Below are the code and all the weights of a small trained network. Each question names an input and a target symbol and asks about switching units off, where a switched-off unit gives its printed mean instead of its output.

import numpy as np


def w(rows, s, z=0):
    codes = np.array(rows[::2]) - 128.0
    scale = np.full(codes.shape[1], s)
    scale[-1] = z or s
    return codes * scale


def norm(h):
    return h / np.sqrt((h * h).mean(-1, keepdims=True) + 1e-5)


def f(y):
    return y / 2 * (1 + np.tanh(0.7978845608 * (y + 0.044715 * y**3)))


def softmax(a):
    e = np.exp(a - a.max(-1, keepdims=True))
    return e / e.sum(-1, keepdims=True)


def log_softmax(a):
    a = a - a.max(-1, keepdims=True)
    return a - np.log(np.exp(a).sum(-1, keepdims=True))


def net(x, mask):
    ids = ['Δγζθλμξπσω'.index(c) for c in x.split()]
    T = len(ids)
    res = E[ids] + P[:T]
    u = 0
    for l in range(2):
        r = norm(res)
        for j in range(3):
            rows = slice(3 * j, 3 * j + 3)
            q, k, v = (r @ M[l][rows].T for M in (Q, K, V))
            z = softmax(np.where(np.tri(T) > 0, q @ k.T / 3**0.5, -1e9)) @ v
            o = O[l][rows]
            res = res + np.where(mask[u + j], z, o[:, -1]) @ o[:, :-1]
        u += 3
        y = f(norm(res) @ A[l][:, :-1].T + A[l][:, -1])
        res = res + np.where(mask[u : u + 4], y, B[l][:, -1]) @ B[l][:, :-1]
        u += 4
    return log_softmax(norm(res)[-1] @ U[:, :-1].T + U[:, -1])


Q, K, V, O, A, B = {}, {}, {}, {}, {}, {}
E = w([
[101,124,132],'Δ',
[104,124,136],'γ',
[102,125,131],'ζ',
[90,137,167],'θ',
[91,135,130],'λ',
[105,123,133],'μ',
[107,123,135],'ξ',
[106,123,134],'π',
[251,81,95],'σ',
[105,95,196],'ω',
],0.018)
P = w([
[73,66,58],'0',
[231,248,175],'1',
[45,87,88],'2',
[150,72,92],'3',
[175,221,155],'4',
[54,102,89],'5',
[141,78,114],'6',
[152,198,136],'7',
[50,119,94],'8',
[130,69,134],'9',
[145,167,115],'10',
[49,142,103],'11',
[122,55,110],'12',
],0.016)
Q[0] = w([
[120,151,211],'0.h1',
[42,118,187],'0.h1',
[128,77,67],'0.h1',
[134,153,124],'0.h2',
[136,215,112],'0.h2',
[79,110,140],'0.h2',
[147,155,171],'0.h3',
[147,189,110],'0.h3',
[167,152,252],'0.h3',
],0.014)
K[0] = w([
[127,177,171],'0.h1',
[199,190,146],'0.h1',
[173,38,144],'0.h1',
[111,128,149],'0.h2',
[189,197,71],'0.h2',
[176,3,61],'0.h2',
[171,98,122],'0.h3',
[198,59,186],'0.h3',
[140,93,183],'0.h3',
],0.011)
V[0] = w([
[80,118,118],'0.h1',
[120,77,179],'0.h1',
[97,153,192],'0.h1',
[110,145,53],'0.h2',
[81,129,188],'0.h2',
[173,2,221],'0.h2',
[148,224,112],'0.h3',
[163,209,147],'0.h3',
[95,151,101],'0.h3',
],0.0092)
O[0] = w([
[105,253,227,114],'0.h1',
[153,224,100,119],'0.h1',
[190,96,92,110],'0.h1',
[81,76,145,147],'0.h2',
[200,104,72,138],'0.h2',
[76,106,120,203],'0.h2',
[134,194,174,32],'0.h3',
[169,128,65,4],'0.h3',
[81,83,108,166],'0.h3',
],0.0046,0.0026)
A[0] = w([
[86,247,31,184],'0.n1',
[157,197,185,253],'0.n2',
[254,80,35,49],'0.n3',
[6,89,97,104],'0.n4',
],0.0098,0.0075)
B[0] = w([
[141,163,9,187],'0.n1',
[155,219,126,230],'0.n2',
[14,54,139,182],'0.n3',
[142,35,124,255],'0.n4',
],0.012,0.0063)
Q[1] = w([
[144,17,154],'1.h1',
[128,143,51],'1.h1',
[81,81,88],'1.h1',
[115,3,140],'1.h2',
[98,127,197],'1.h2',
[43,57,110],'1.h2',
[202,74,118],'1.h3',
[235,125,164],'1.h3',
[4,183,70],'1.h3',
],0.012)
K[1] = w([
[141,189,27],'1.h1',
[118,70,129],'1.h1',
[133,96,43],'1.h1',
[80,159,236],'1.h2',
[12,150,133],'1.h2',
[96,68,240],'1.h2',
[133,184,88],'1.h3',
[149,186,109],'1.h3',
[194,26,251],'1.h3',
],0.013)
V[1] = w([
[196,93,138],'1.h1',
[213,84,112],'1.h1',
[19,140,160],'1.h1',
[85,111,67],'1.h2',
[181,178,241],'1.h2',
[138,177,172],'1.h2',
[118,99,250],'1.h3',
[83,175,204],'1.h3',
[192,138,131],'1.h3',
],0.013)
O[1] = w([
[69,120,167,141],'1.h1',
[5,196,164,165],'1.h1',
[156,85,134,95],'1.h1',
[149,163,142,184],'1.h2',
[106,93,131,2],'1.h2',
[110,75,129,37],'1.h2',
[110,49,210,88],'1.h3',
[130,33,109,49],'1.h3',
[68,120,109,117],'1.h3',
],0.013,0.0054)
A[1] = w([
[132,138,46,3],'1.n1',
[56,93,132,49],'1.n2',
[188,169,66,83],'1.n3',
[250,26,2,57],'1.n4',
],0.0079,0.0058)
B[1] = w([
[140,25,1,111],'1.n1',
[238,178,147,115],'1.n2',
[104,81,82,238],'1.n3',
[185,133,190,252],'1.n4',
],0.013,0.0019)
U = w([
[165,152,94,64],'Δ',
[177,119,113,3],'γ',
[166,169,100,103],'ζ',
[253,107,189,198],'θ',
[249,242,100,155],'λ',
[149,105,101,110],'μ',
[139,110,115,59],'ξ',
[138,106,111,84],'π',
[42,210,130,186],'σ',
[60,8,208,100],'ω',
],0.013,0.0039)

Each question gives the input, a string of symbols that net reads in full, and the target symbol t.
The units are the heads (3 rows each of Q, K, V and O) and the neurons (one row each of A and B). Each row of codes is followed by its name. A weight is (code - 128) times the scale printed after its matrix; where a second scale follows, it is the last column's (O, A, B and U).
mask holds one flag per unit, layer by layer, with each layer's heads first. A switched-off unit (its flag False) gives its mean, the last column of its rows in O or B, instead of its output. The means were averaged over made-up inputs and are rounded, as every weight is.
A unit's drop is (log p(t) with every unit on - log p(t) with that unit switched off) / (log p(t) with every unit on - log p(t) with every unit switched off).
The circuit of an input: a set's keep is (log p(t) with only the set's units on - log p(t) with every unit switched off) / (log p(t) with every unit on - log p(t) with every unit switched off). Starting from the 12 units with the biggest drops (on a tie, the unit counted first), units are removed one at a time, each time the one whose removal leaves the highest keep (on an exact tie, the one counted first), for as long as the keep stays at least 0.8.
circuit, biggest first: the units of the circuit, biggest drop first
k most important neurons: the k neurons with the biggest drops, biggest first
k most important neurons of layer l: the k neurons of layer l with the biggest drops, biggest first
input Δ Δ μ ζ ζ θ θ θ σ Δ, target θ: 3 most important neurons of layer 0	0.n4, 0.n3, 0.n2
input ζ ξ σ ω σ θ, target ω: circuit, biggest first	1.h3, 0.n4
input σ Δ μ λ μ ω, target ω: 2 most important neurons	0.n1, 0.n2
input Δ λ σ σ θ σ θ, target θ: 3 most important neurons	0.n4, 0.n2, 0.n3
input σ λ θ Δ ω ζ, target ω: circuit, biggest first	1.h3
input π ξ σ λ ζ μ θ θ λ ξ, target θ: circuit, biggest first	1.n4, 1.h1
input σ ω γ ω σ π, target ω: circuit, biggest first	0.n1, 1.h3
input γ ξ π σ π θ ω μ θ μ θ σ γ, target θ: circuit, biggest first	0.n3, 0.n2, 1.n4
input σ σ γ λ ω λ ω θ π ζ θ σ μ, target θ: circuit, biggest first	0.n3, 1.n4, 0.n2
input ω π ξ σ Δ σ ω θ σ Δ, target θ: 3 most important neurons of layer 0	0.n3, 0.n4, 0.n2
input σ γ σ Δ λ ω θ θ π λ, target θ: 3 most important neurons	0.n4, 0.n2, 1.n4
input σ θ σ σ, target θ: 2 most important neurons of layer 1	1.n4, 1.n3
input ζ σ ω λ Δ μ ξ θ σ π, target θ: circuit, biggest first	0.n3, 0.n2, 1.n4
input σ ζ Δ ω Δ λ θ ω μ ξ σ γ ω, target σ: 3 most important neurons	0.n4, 0.n3, 0.n2
input θ ζ θ, target θ: 4 most important neurons	1.n2, 0.n2, 0.n4, 0.n3
input σ ξ λ σ σ γ θ γ σ Δ λ μ ζ, target λ: 3 most important neurons	0.n3, 1.n4, 0.n1
input μ σ ζ σ λ ω θ μ σ σ λ θ π, target λ: circuit, biggest first	0.n3
input σ ω μ ζ ω γ, target ω: 2 most important neurons	0.n4, 0.n1
input μ σ λ μ, target σ: 4 most important neurons	0.n3, 0.n4, 0.n1, 1.n4
input ζ μ σ π σ σ σ Δ μ ω λ λ, target ω: circuit, biggest first	1.h3
input ξ μ σ ω γ Δ, target ω: circuit, biggest first	0.n1, 1.h3
input μ θ σ ζ μ ξ σ θ θ γ θ γ π, target θ: 3 most important neurons	1.n4, 0.n2, 0.n4
input θ θ θ ζ, target θ: 2 most important neurons	0.n2, 0.n4
input θ ξ θ λ σ θ ω ω ζ σ, target ω: 2 most important neurons	0.n3, 0.n1
input θ θ σ ω ω λ σ σ ω, target ω: 2 most important neurons	0.n1, 0.n4
input μ Δ σ ζ ζ μ ω θ θ γ, target θ: 3 most important neurons	0.n4, 0.n2, 1.n4
input μ θ σ ω, target θ: 4 most important neurons	0.n2, 0.n4, 0.n3, 1.n4
